Below is a small trained network, with its code and all its weights. Each question gives an input and a class and asks what happens when units are switched off, that is, made to give their printed mean instead of their output.

import numpy as np


def w(rows, s, z=0):
    codes = np.array(rows[::2]) - 128.0
    scale = np.full(codes.shape[1], s)
    scale[-1] = z or s
    return codes * scale


def f(y):
    return y / 2 * (1 + np.tanh(0.7978845608 * (y + 0.044715 * y**3)))


def log_softmax(a):
    a = a - a.max(-1, keepdims=True)
    return a - np.log(np.exp(a).sum(-1, keepdims=True))


def net(x, mask):
    res = np.array(x, float).reshape(1, 5) / 4 @ E
    y = f(res @ A[0][:, :-1].T + A[0][:, -1])
    res = res + np.where(mask, y, B[0][:, -1]) @ B[0][:, :-1]
    return log_softmax(res[-1] @ U[:, :-1].T + U[:, -1])


A, B = {}, {}
E = w([
[28,63,166,123,114,192,106,133,136,92],'x0',
[96,253,191,134,145,151,107,136,101,165],'x1',
[145,106,118,116,75,146,66,100,171,213],'x2',
[115,131,125,137,127,116,124,130,135,129],'x3',
[129,135,121,129,130,134,126,121,131,121],'x4',
],0.017)
A[0] = w([
[162,207,159,122,134,87,139,123,119,157,106],'n1',
[151,71,133,122,94,142,101,111,164,120,88],'n2',
[133,215,182,118,208,55,139,158,88,78,151],'n3',
[81,170,192,140,144,178,106,136,110,147,37],'n4',
[162,144,143,90,39,135,33,55,205,215,130],'n5',
[136,158,124,127,154,120,140,92,78,129,108],'n6',
[66,110,163,114,107,156,104,110,118,132,85],'n7',
[183,201,120,193,115,150,140,145,93,159,120],'n8',
[134,105,146,145,134,136,150,84,128,115,87],'n9',
[127,139,140,135,149,95,135,155,119,119,161],'n10',
[107,50,85,84,105,144,46,100,173,159,132],'n11',
[90,63,122,122,150,142,177,183,138,19,168],'n12',
[98,109,127,173,89,120,134,133,137,85,120],'n13',
[176,125,22,132,85,66,202,149,135,163,166],'n14',
[170,171,127,128,114,138,63,123,129,174,138],'n15',
[143,184,111,89,82,137,101,125,177,200,93],'n16',
[112,145,140,137,146,93,169,158,137,69,229],'n17',
[48,190,217,149,124,212,122,149,109,164,28],'n18',
[175,220,141,123,168,85,118,148,107,195,119],'n19',
[250,116,62,145,149,11,167,97,141,142,224],'n20',
[141,145,142,105,186,132,174,154,132,43,254],'n21',
[103,106,104,98,107,135,154,139,99,53,155],'n22',
],0.012,0.0082)
B[0] = w([
[129,68,160,173,181,64,81,106,165,168,190],'n1',
[194,102,184,127,115,134,100,99,160,144,177],'n2',
[176,166,175,154,212,75,132,88,168,98,225],'n3',
[154,168,85,70,100,165,183,160,131,68,177],'n4',
[92,116,110,136,56,195,112,158,99,204,239],'n5',
[138,121,159,135,173,95,134,99,145,126,154],'n6',
[183,152,135,140,117,188,137,102,135,117,169],'n7',
[111,88,137,110,208,102,103,66,139,173,186],'n8',
[107,117,99,164,111,151,128,131,127,125,132],'n9',
[123,141,136,130,182,118,99,93,97,90,152],'n10',
[179,91,206,177,58,171,82,94,217,141,226],'n11',
[50,32,37,198,177,87,136,133,35,186,218],'n12',
[103,87,129,173,114,135,145,126,100,131,154],'n13',
[146,186,112,95,86,195,179,163,132,89,207],'n14',
[61,130,87,63,113,103,135,135,121,185,179],'n15',
[62,117,78,118,101,146,112,173,112,199,182],'n16',
[105,139,123,100,224,88,143,124,103,128,188],'n17',
[147,202,106,79,58,162,216,201,90,64,206],'n18',
[84,75,107,165,171,89,54,105,124,247,214],'n19',
[120,243,114,81,69,157,173,202,80,42,250],'n20',
[96,131,110,105,203,68,162,94,107,119,207],'n21',
[83,64,86,170,163,117,102,168,88,118,176],'n22',
],0.011,0.024)
U = w([
[123,187,111,106,165,108,202,149,102,5,250],'0',
[71,85,85,138,154,104,109,131,109,171,181],'1',
[135,195,121,81,71,176,144,166,153,107,95],'2',
[174,79,172,178,122,161,94,92,203,109,137],'3',
[135,152,166,119,194,60,106,89,179,119,40],'4',
],0.014,0.0021)

Each question gives the input, the list of numbers given to net, and the class t.
The units are the neurons (one row each of A and B). Each row of codes is followed by its name. A weight is (code - 128) times the scale printed after its matrix; where a second scale follows, it is the last column's (A, B and U).
mask holds one flag per neuron, in row order. A switched-off neuron (its flag False) gives its mean, the last column of its row in B, instead of its output. The means were averaged over made-up inputs and are rounded, as every weight is.
A unit's drop is (log p(t) with every unit on - log p(t) with that unit switched off) / (log p(t) with every unit on - log p(t) with every unit switched off).
The circuit of an input: a set's keep is (log p(t) with only the set's units on - log p(t) with every unit switched off) / (log p(t) with every unit on - log p(t) with every unit switched off). Starting from the 12 units with the biggest drops (on a tie, the unit counted first), units are removed one at a time, each time the one whose removal leaves the highest keep (on an exact tie, the one counted first), for as long as the keep stays at least 0.8.
units of the circuit, in order: the units of the circuit, biggest drop first
unit that matters most: the unit with the biggest drop
top k neurons: the k neurons with the biggest drops, biggest first
drop when u is switched off: that unit's drop, to one decimal
input [8,-6,1,-3,-7], class 3: unit that matters most -> n11
input [1,0,-8,7,-2], class 1: top 3 neurons -> [n12 n20 n18]
input [0,2,-8,5,-5], class 4: units of the circuit, in order -> [n20 n3]
input [5,1,-3,-7,8], class 0: top 3 neurons -> [n19 n5 n18]
input [0,-8,-4,5,2], class 0: top 3 neurons -> [n20 n19 n14]
input [7,0,-8,-7,1], class 1: top 3 neurons -> [n12 n20 n22]
input [0,-2,-3,5,7], class 0: top 2 neurons -> [n19 n5]
input [7,8,1,8,0], class 2: top 2 neurons -> [n21 n12]
input [0,-8,-4,-6,6], class 0: top 2 neurons -> [n20 n19]
input [7,1,-4,2,6], class 0: top 3 neurons -> [n19 n18 n5]
input [8,0,2,7,4], class 3: top 2 neurons -> [n20 n11]
input [3,-7,1,0,-6], class 3: top 2 neurons -> [n11 n2]
input [6,-8,3,6,-6], class 3: drop when n11 is switched off -> 0.6
input [2,6,5,-6,4], class 2: units of the circuit, in order -> [n18]
input [-8,-2,-1,-6,0], class 0: drop when n20 is switched off -> 4.2
input [-2,0,4,7,1], class 2: drop when n7 is switched off -> 0.0
input [4,-8,4,4,2], class 3: drop when n11 is switched off -> 0.1
